Below are the code and all the weights of a small trained network. Each question names an input and a class and asks about switching units off, where a switched-off unit gives its printed mean instead of its output.

import numpy as np


def w(rows, s, z=0):
    codes = np.array(rows[::2]) - 128.0
    scale = np.full(codes.shape[1], s)
    scale[-1] = z or s
    return codes * scale


def f(y):
    return y / 2 * (1 + np.tanh(0.7978845608 * (y + 0.044715 * y**3)))


def log_softmax(a):
    a = a - a.max(-1, keepdims=True)
    return a - np.log(np.exp(a).sum(-1, keepdims=True))


def net(x, mask):
    res = np.array(x, float).reshape(1, 8) / 4 @ E
    y = f(res @ A[0][:, :-1].T + A[0][:, -1])
    res = res + np.where(mask, y, B[0][:, -1]) @ B[0][:, :-1]
    return log_softmax(res[-1] @ U[:, :-1].T + U[:, -1])


A, B = {}, {}
E = w([
[78,148,59,116,138,86,101,148,171,177,94],'x0',
[174,127,157,146,112,84,130,81,67,127,118],'x1',
[109,130,101,78,87,102,87,100,191,171,115],'x2',
[123,80,154,179,180,140,98,174,122,71,154],'x3',
[122,29,135,114,115,163,104,107,76,123,133],'x4',
[125,110,122,160,148,143,118,182,164,164,121],'x5',
[117,135,166,138,167,247,200,137,137,98,81],'x6',
[166,174,175,115,115,102,166,68,122,121,62],'x7',
],0.012)
A[0] = w([
[120,156,96,77,157,137,173,106,214,192,75,135],'N1',
[119,89,208,186,165,238,143,145,54,65,146,194],'N2',
[95,143,63,107,121,115,117,185,226,162,143,254],'N3',
[154,132,210,120,184,192,149,156,92,76,125,187],'N4',
[181,138,172,98,92,36,151,60,54,132,138,171],'N5',
[152,2,103,160,91,170,111,114,91,118,173,174],'N6',
[182,125,175,115,106,84,132,26,54,123,126,180],'N7',
[135,79,19,161,144,66,89,229,174,146,193,120],'N8',
[157,71,126,97,81,102,142,86,70,121,135,132],'N9',
[161,205,86,127,85,128,136,117,124,117,44,118],'N10',
[150,95,163,174,189,184,173,138,133,99,144,113],'N11',
],0.0083,0.0041)
B[0] = w([
[120,161,88,124,105,213,134,114,186,169,34,183],'N1',
[160,25,146,201,123,176,161,150,111,21,200,249],'N2',
[97,143,20,151,137,141,108,129,223,118,176,217],'N3',
[175,61,154,241,144,153,195,162,172,64,141,213],'N4',
[200,194,146,122,186,105,120,103,71,193,97,211],'N5',
[91,35,190,61,113,137,65,190,111,117,160,194],'N6',
[189,174,169,132,144,97,100,88,29,175,119,210],'N7',
[68,115,55,128,178,50,132,175,101,190,254,221],'N8',
[103,148,168,82,141,166,92,70,41,140,141,172],'N9',
[161,182,157,133,149,144,151,118,208,125,122,166],'N10',
[126,123,139,179,152,160,148,153,195,64,177,191],'N11',
],0.008,0.017)
U = w([
[33,166,71,123,190,91,92,223,156,150,188,120],'0',
[85,182,94,103,116,183,136,125,238,136,37,161],'1',
[149,87,195,192,182,159,163,224,141,43,149,200],'2',
[197,254,179,157,179,64,147,72,113,137,95,119],'3',
[126,95,187,64,166,120,69,97,35,143,116,5],'4',
],0.0093,0.0025)

Each question gives the input, the list of numbers given to net, and the class t.
The units are the neurons (one row each of A and B). Each row of codes is followed by its name. A weight is (code - 128) times the scale printed after its matrix; where a second scale follows, it is the last column's (A, B and U).
mask holds one flag per neuron, in row order. A switched-off neuron (its flag False) gives its mean, the last column of its row in B, instead of its output. The means were averaged over made-up inputs and are rounded, as every weight is.
A unit's drop is (log p(t) with every unit on - log p(t) with that unit switched off) / (log p(t) with every unit on - log p(t) with every unit switched off).
The circuit of an input: a set's keep is (log p(t) with only the set's units on - log p(t) with every unit switched off) / (log p(t) with every unit on - log p(t) with every unit switched off). Starting from all 11 units, units are removed one at a time, each time the one whose removal leaves the highest keep (on an exact tie, the one counted first), for as long as the keep stays at least 0.8.
units of the circuit, in order: the units of the circuit, biggest drop first
most important unit: the unit with the biggest drop
k most important neurons: the k neurons with the biggest drops, biggest first
drop of u: that unit's drop, to one decimal
input [5,-7,1,-8,-5,-2,-1,-4], class 1: most important unit -> N1
input [-5,-4,4,-7,1,-6,2,-6], class 1: units of the circuit, in order -> [N8; N2]
input [-5,4,-1,-5,-4,-5,7,4], class 3: 2 most important neurons -> [N7; N5]
input [-2,3,-7,2,8,-1,-5,2], class 4: 3 most important neurons -> [N9; N7; N5]
input [3,5,2,8,-2,-3,0,-2], class 0: 2 most important neurons -> [N2; N4]
input [3,6,4,-8,7,4,-8,-3], class 4: 3 most important neurons -> [N9; N5; N7]
input [-8,4,8,6,-6,-7,-8,-3], class 3: 2 most important neurons -> [N5; N2]
input [6,-2,5,-4,-3,3,7,-4], class 1: drop of N1 -> 0.5
input [0,-3,1,-4,-8,0,-5,4], class 1: drop of N1 -> 0.2
input [-5,6,5,-8,0,-2,6,-2], class 3: drop of N2 -> 0.0
input [0,-8,-3,-1,1,8,-2,5], class 0: drop of N10 -> 0.1
